Here is a tiny trained network, its code and every weight. The questions are about switching its units off for an input and a class, where a switched-off unit gives its printed mean instead of its output.

import numpy as np


def w(rows, s, z=0):
    codes = np.array(rows[::2]) - 128.0
    scale = np.full(codes.shape[1], s)
    scale[-1] = z or s
    return codes * scale


def norm(h):
    return h / np.sqrt((h * h).mean(-1, keepdims=True) + 1e-5)


def f(y):
    return y / 2 * (1 + np.tanh(0.7978845608 * (y + 0.044715 * y**3)))


def log_softmax(a):
    a = a - a.max(-1, keepdims=True)
    return a - np.log(np.exp(a).sum(-1, keepdims=True))


def net(x, mask):
    res = np.array(x, float).reshape(1, 7) / 4 @ E
    u = 0
    for l in range(2):
        y = f(norm(res) @ A[l][:, :-1].T + A[l][:, -1])
        res = res + np.where(mask[u : u + 7], y, B[l][:, -1]) @ B[l][:, :-1]
        u += 7
    return log_softmax(norm(res)[-1] @ U[:, :-1].T + U[:, -1])


A, B = {}, {}
E = w([
[97,132,126,124,109,138,116,139,125,135],'x0',
[119,189,135,156,126,77,204,168,27,181],'x1',
[158,176,179,62,10,254,187,75,133,199],'x2',
[108,127,131,109,118,134,112,140,124,130],'x3',
[151,103,124,80,138,146,114,150,106,115],'x4',
[179,233,101,195,228,215,16,146,130,156],'x5',
[123,137,129,139,127,116,130,111,135,132],'x6',
],0.0066)
A[0] = w([
[93,133,70,169,153,82,152,181,76,95,75],'0.n0',
[90,40,97,146,91,27,165,165,151,46,191],'0.n1',
[131,68,112,118,76,124,204,128,167,153,14],'0.n2',
[131,100,76,191,167,101,86,177,171,138,199],'0.n3',
[144,169,169,111,127,75,175,180,42,200,251],'0.n4',
[128,173,91,155,144,93,166,167,2,140,165],'0.n5',
[76,65,150,140,132,40,133,140,77,26,72],'0.n6',
],0.0081,0.0022)
B[0] = w([
[75,115,142,86,186,135,150,139,172,110,191],'0.n0',
[139,181,24,72,40,217,119,77,122,181,254],'0.n1',
[141,2,189,126,148,55,55,173,119,160,187],'0.n2',
[98,36,67,119,97,87,97,182,110,93,213],'0.n3',
[120,202,81,151,128,140,137,106,25,81,234],'0.n4',
[130,145,230,151,142,163,134,96,116,180,224],'0.n5',
[179,218,154,136,130,189,194,56,156,162,219],'0.n6',
],0.008,0.0075)
A[1] = w([
[132,109,159,78,58,171,125,121,232,141,155],'1.n0',
[51,199,168,136,197,123,129,181,92,100,67],'1.n1',
[147,87,218,80,1,110,186,83,129,135,68],'1.n2',
[169,153,39,57,125,83,95,143,143,96,201],'1.n3',
[199,216,159,154,94,213,121,171,198,136,117],'1.n4',
[74,181,61,129,211,172,163,141,92,150,62],'1.n5',
[102,128,203,150,81,65,198,143,4,105,2],'1.n6',
],0.0071,0.0029)
B[1] = w([
[238,63,172,158,183,36,117,149,182,153,243],'1.n0',
[212,66,188,63,216,136,155,143,190,164,190],'1.n1',
[86,139,195,169,220,107,124,189,104,84,253],'1.n2',
[80,150,151,159,76,96,104,145,176,92,190],'1.n3',
[87,152,7,68,58,89,184,72,194,156,222],'1.n4',
[158,144,242,156,192,98,175,189,98,146,217],'1.n5',
[113,1,42,100,41,86,102,117,111,42,201],'1.n6',
],0.009,0.0055)
U = w([
[167,113,68,83,50,121,121,91,235,154,220],'0',
[166,84,249,147,197,93,133,188,146,142,215],'1',
[129,220,119,121,119,213,203,86,82,173,100],'2',
[109,56,137,127,42,88,154,124,47,71,3],'3',
[42,109,93,189,141,140,43,179,151,36,35],'4',
],0.017,0.0025)

Each question gives the input, the list of numbers given to net, and the class t.
The units are the neurons (one row each of A and B). Each row of codes is followed by its name. A weight is (code - 128) times the scale printed after its matrix; where a second scale follows, it is the last column's (A, B and U).
mask holds one flag per neuron, layer by layer. A switched-off neuron (its flag False) gives its mean, the last column of its row in B, instead of its output. The means were averaged over made-up inputs and are rounded, as every weight is.
A unit's drop is (log p(t) with every unit on - log p(t) with that unit switched off) / (log p(t) with every unit on - log p(t) with every unit switched off).
The circuit of an input: a set's keep is (log p(t) with only the set's units on - log p(t) with every unit switched off) / (log p(t) with every unit on - log p(t) with every unit switched off). Starting from the 12 units with the biggest drops (on a tie, the unit counted first), units are removed one at a time, each time the one whose removal leaves the highest keep (on an exact tie, the one counted first), for as long as the keep stays at least 0.8.
units of the circuit, in order: the units of the circuit, biggest drop first
top k neurons: the k neurons with the biggest drops, biggest first
top k neurons in layer l: the k neurons of layer l with the biggest drops, biggest first
drop when u is switched off: that unit's drop, to one decimal
input [4,-6,2,5,0,0,5], class 1: units of the circuit, in order	0.n1
input [-5,0,6,4,4,6,-5], class 0: top 2 neurons	1.n4, 0.n4
input [-7,0,0,6,-5,4,-7], class 4: top 3 neurons in layer 0	0.n3, 0.n6, 0.n4
input [-3,5,3,-8,-2,0,1], class 3: units of the circuit, in order	1.n6, 0.n1
input [-3,8,2,-8,8,-1,5], class 3: top 3 neurons in layer 0	0.n1, 0.n6, 0.n4
input [0,-1,-2,-7,0,1,-2], class 4: top 2 neurons	0.n3, 1.n4
input [-2,5,0,-1,1,-5,2], class 2: top 3 neurons	0.n1, 0.n6, 0.n3
input [-8,-7,3,-2,0,0,-7], class 1: top 2 neurons	0.n1, 1.n0
input [-1,-6,0,-1,6,5,7], class 4: top 2 neurons	0.n6, 0.n1
input [-8,0,7,8,-1,1,1], class 0: top 3 neurons	1.n4, 0.n3, 1.n5
input [-8,-1,-7,1,-2,-5,1], class 0: top 2 neurons	0.n1, 0.n4
input [-4,0,-4,4,4,2,2], class 4: top 3 neurons	0.n3, 0.n4, 1.n0
input [-8,2,2,3,0,0,-7], class 3: top 2 neurons	1.n6, 0.n1
input [-2,0,-5,7,6,3,8], class 4: units of the circuit, in order	1.n0
input [-1,-6,-8,1,-2,-2,-5], class 0: top 2 neurons	0.n1, 0.n6
input [-8,-6,0,2,0,4,-1], class 4: top 3 neurons in layer 0	0.n6, 0.n1, 0.n3
input [5,-1,-3,-6,4,4,-6], class 4: top 2 neurons	0.n3, 1.n0
input [7,4,-6,-2,4,0,3], class 2: top 2 neurons	0.n1, 0.n6
input [0,2,8,-2,-6,0,-8], class 3: top 3 neurons	0.n1, 0.n6, 1.n6
input [-5,-1,-5,-1,-3,-6,-1], class 0: top neuron	0.n1
input [3,-2,6,0,7,3,-7], class 0: drop when 1.n4 is switched off	0.1
input [3,-3,2,-4,-3,5,-1], class 0: drop when 0.n4 is switched off	0.3
input [7,2,4,8,-3,-3,1], class 3: drop when 1.n6 is switched off	0.2
input [-2,-4,6,-4,-5,-5,1], class 1: drop when 1.n0 is switched off	0.0
